Below is a small trained network, with its code and all its weights. Each question gives an input and a target symbol and asks what happens when units are switched off, that is, made to give their printed mean instead of their output.

import numpy as np


def w(rows, s, z=0):
    codes = np.array(rows[::2]) - 128.0
    scale = np.full(codes.shape[1], s)
    scale[-1] = z or s
    return codes * scale


def f(y):
    return np.maximum(y, 0)


def softmax(a):
    e = np.exp(a - a.max(-1, keepdims=True))
    return e / e.sum(-1, keepdims=True)


def log_softmax(a):
    a = a - a.max(-1, keepdims=True)
    return a - np.log(np.exp(a).sum(-1, keepdims=True))


def net(x, mask):
    ids = ['αδζηθξτψω'.index(c) for c in x.split()]
    T = len(ids)
    res = E[ids] + P[:T]
    q, k, v = (res @ M[0].T for M in (Q, K, V))
    z = softmax(np.where(np.tri(T) > 0, q @ k.T / 2**0.5, -1e9)) @ v
    res = res + np.where(mask[0], z, O[0][:, -1]) @ O[0][:, :-1]
    y = f(res @ A[0][:, :-1].T + A[0][:, -1])
    res = res + np.where(mask[1:17], y, B[0][:, -1]) @ B[0][:, :-1]
    return log_softmax(res[-1] @ U[:, :-1].T + U[:, -1])


Q, K, V, O, A, B = {}, {}, {}, {}, {}, {}
E = w([
[87,199,153,47,111],'α',
[177,180,99,112,149],'δ',
[155,134,47,114,114],'ζ',
[151,146,104,128,148],'η',
[220,178,124,106,148],'θ',
[158,167,127,153,120],'ξ',
[88,139,154,61,146],'τ',
[215,81,44,115,6],'ψ',
[127,105,140,168,130],'ω',
],0.022)
P = w([
[80,201,187,80,207],'0',
[34,70,95,171,68],'1',
[62,117,210,250,214],'2',
[177,166,147,113,103],'3',
[44,90,109,128,49],'4',
[196,182,44,74,197],'5',
[169,123,211,94,93],'6',
[57,90,114,124,38],'7',
[144,102,200,178,189],'8',
[173,129,206,83,101],'9',
],0.013)
Q[0] = w([
[145,144,254,176,197],'head 1',
[209,171,125,128,214],'head 1',
],0.0048)
K[0] = w([
[147,152,67,42,204],'head 1',
[199,14,170,131,254],'head 1',
],0.0082)
V[0] = w([
[235,24,54,195,219],'head 1',
[156,2,103,254,252],'head 1',
],0.0069)
O[0] = w([
[8,115,130,216,160,9],'head 1',
[122,76,220,148,118,3],'head 1',
],0.013,0.0029)
A[0] = w([
[107,148,91,167,43,136],'neuron 1',
[181,170,114,102,82,133],'neuron 2',
[101,146,114,138,250,135],'neuron 3',
[185,182,100,182,153,143],'neuron 4',
[170,121,254,95,124,254],'neuron 5',
[48,143,158,149,83,187],'neuron 6',
[99,37,32,138,42,115],'neuron 7',
[99,141,204,177,64,89],'neuron 8',
[178,63,122,134,155,203],'neuron 9',
[79,3,56,115,106,4],'neuron 10',
[167,131,72,219,133,191],'neuron 11',
[113,109,38,83,78,97],'neuron 12',
[84,99,170,156,70,195],'neuron 13',
[77,150,112,38,75,173],'neuron 14',
[134,113,236,87,201,81],'neuron 15',
[57,170,136,122,169,156],'neuron 16',
],0.01,0.0054)
B[0] = w([
[106,89,113,33,89,176],'neuron 1',
[89,106,180,144,139,254],'neuron 2',
[20,185,147,126,58,176],'neuron 3',
[39,125,162,43,128,208],'neuron 4',
[203,84,202,93,115,231],'neuron 5',
[139,77,92,97,128,164],'neuron 6',
[47,143,190,97,166,195],'neuron 7',
[140,116,146,100,159,158],'neuron 8',
[214,219,130,158,154,173],'neuron 9',
[157,252,177,149,245,151],'neuron 10',
[184,142,122,1,116,199],'neuron 11',
[125,216,83,175,107,217],'neuron 12',
[151,160,99,174,81,173],'neuron 13',
[133,94,125,160,148,231],'neuron 14',
[184,102,50,164,113,168],'neuron 15',
[149,184,81,214,81,155],'neuron 16',
],0.0076,0.0098)
U = w([
[182,146,76,134,255,3],'α',
[65,168,158,154,153,73],'δ',
[166,161,45,198,69,112],'ζ',
[141,152,129,182,159,82],'η',
[70,113,130,138,185,143],'θ',
[98,107,212,124,218,142],'ξ',
[158,48,106,58,238,57],'τ',
[54,50,136,94,22,172],'ψ',
[226,103,135,186,79,231],'ω',
],0.0076,0.0049)

Each question gives the input, a string of symbols that net reads in full, and the target symbol t.
The units are the heads (2 rows each of Q, K, V and O) and the neurons (one row each of A and B). Each row of codes is followed by its name. A weight is (code - 128) times the scale printed after its matrix; where a second scale follows, it is the last column's (O, A, B and U).
mask holds one flag per unit, heads first, then neurons. A switched-off unit (its flag False) gives its mean, the last column of its rows in O or B, instead of its output. The means were averaged over made-up inputs and are rounded, as every weight is.
A unit's drop is (log p(t) with every unit on - log p(t) with that unit switched off) / (log p(t) with every unit on - log p(t) with every unit switched off).
The circuit of an input: a set's keep is (log p(t) with only the set's units on - log p(t) with every unit switched off) / (log p(t) with every unit on - log p(t) with every unit switched off). Starting from the 12 units with the biggest drops (on a tie, the unit counted first), units are removed one at a time, each time the one whose removal leaves the highest keep (on an exact tie, the one counted first), for as long as the keep stays at least 0.8.
units of the circuit, in order: the units of the circuit, biggest drop first
unit that matters most: the unit with the biggest drop
k most important neurons: the k neurons with the biggest drops, biggest first
drop when u is switched off: that unit's drop, to one decimal
input τ ξ ξ, target τ: 2 most important neurons => [neuron 4; neuron 11]
input ψ η α ω ω ξ τ, target ω: units of the circuit, in order => [neuron 4; neuron 15; neuron 5]
input ω ψ η α τ, target ζ: units of the circuit, in order => [neuron 12; head 1]
input δ α α ω δ ξ α ψ, target δ: unit that matters most => neuron 7
input ξ τ ξ ψ, target ψ: 3 most important neurons => [neuron 7; neuron 1; neuron 2]
input δ ξ ψ ζ, target ψ: units of the circuit, in order => [head 1; neuron 1]
input ξ ξ ω α δ δ ω ω ξ, target δ: 2 most important neurons => [neuron 3; neuron 5]
input ω α ξ ξ ω δ α ω δ, target δ: units of the circuit, in order => [head 1; neuron 3]
input ω ξ τ, target ω: units of the circuit, in order => [head 1; neuron 15; neuron 5; neuron 16]
input ω ω η, target ω: 2 most important neurons => [neuron 15; neuron 5]
input δ ψ τ ψ, target ψ: 3 most important neurons => [neuron 1; neuron 7; neuron 11]
input α ω ξ, target α: drop when neuron 15 is switched off => 0.0
input ξ ζ ω η ω ζ, target ω: drop when neuron 13 is switched off => 0.1
input ξ ψ ω η ξ ξ, target ω: unit that matters most => head 1
input τ ω ψ ζ ω α η ξ ω, target α: drop when neuron 9 is switched off => 0.2
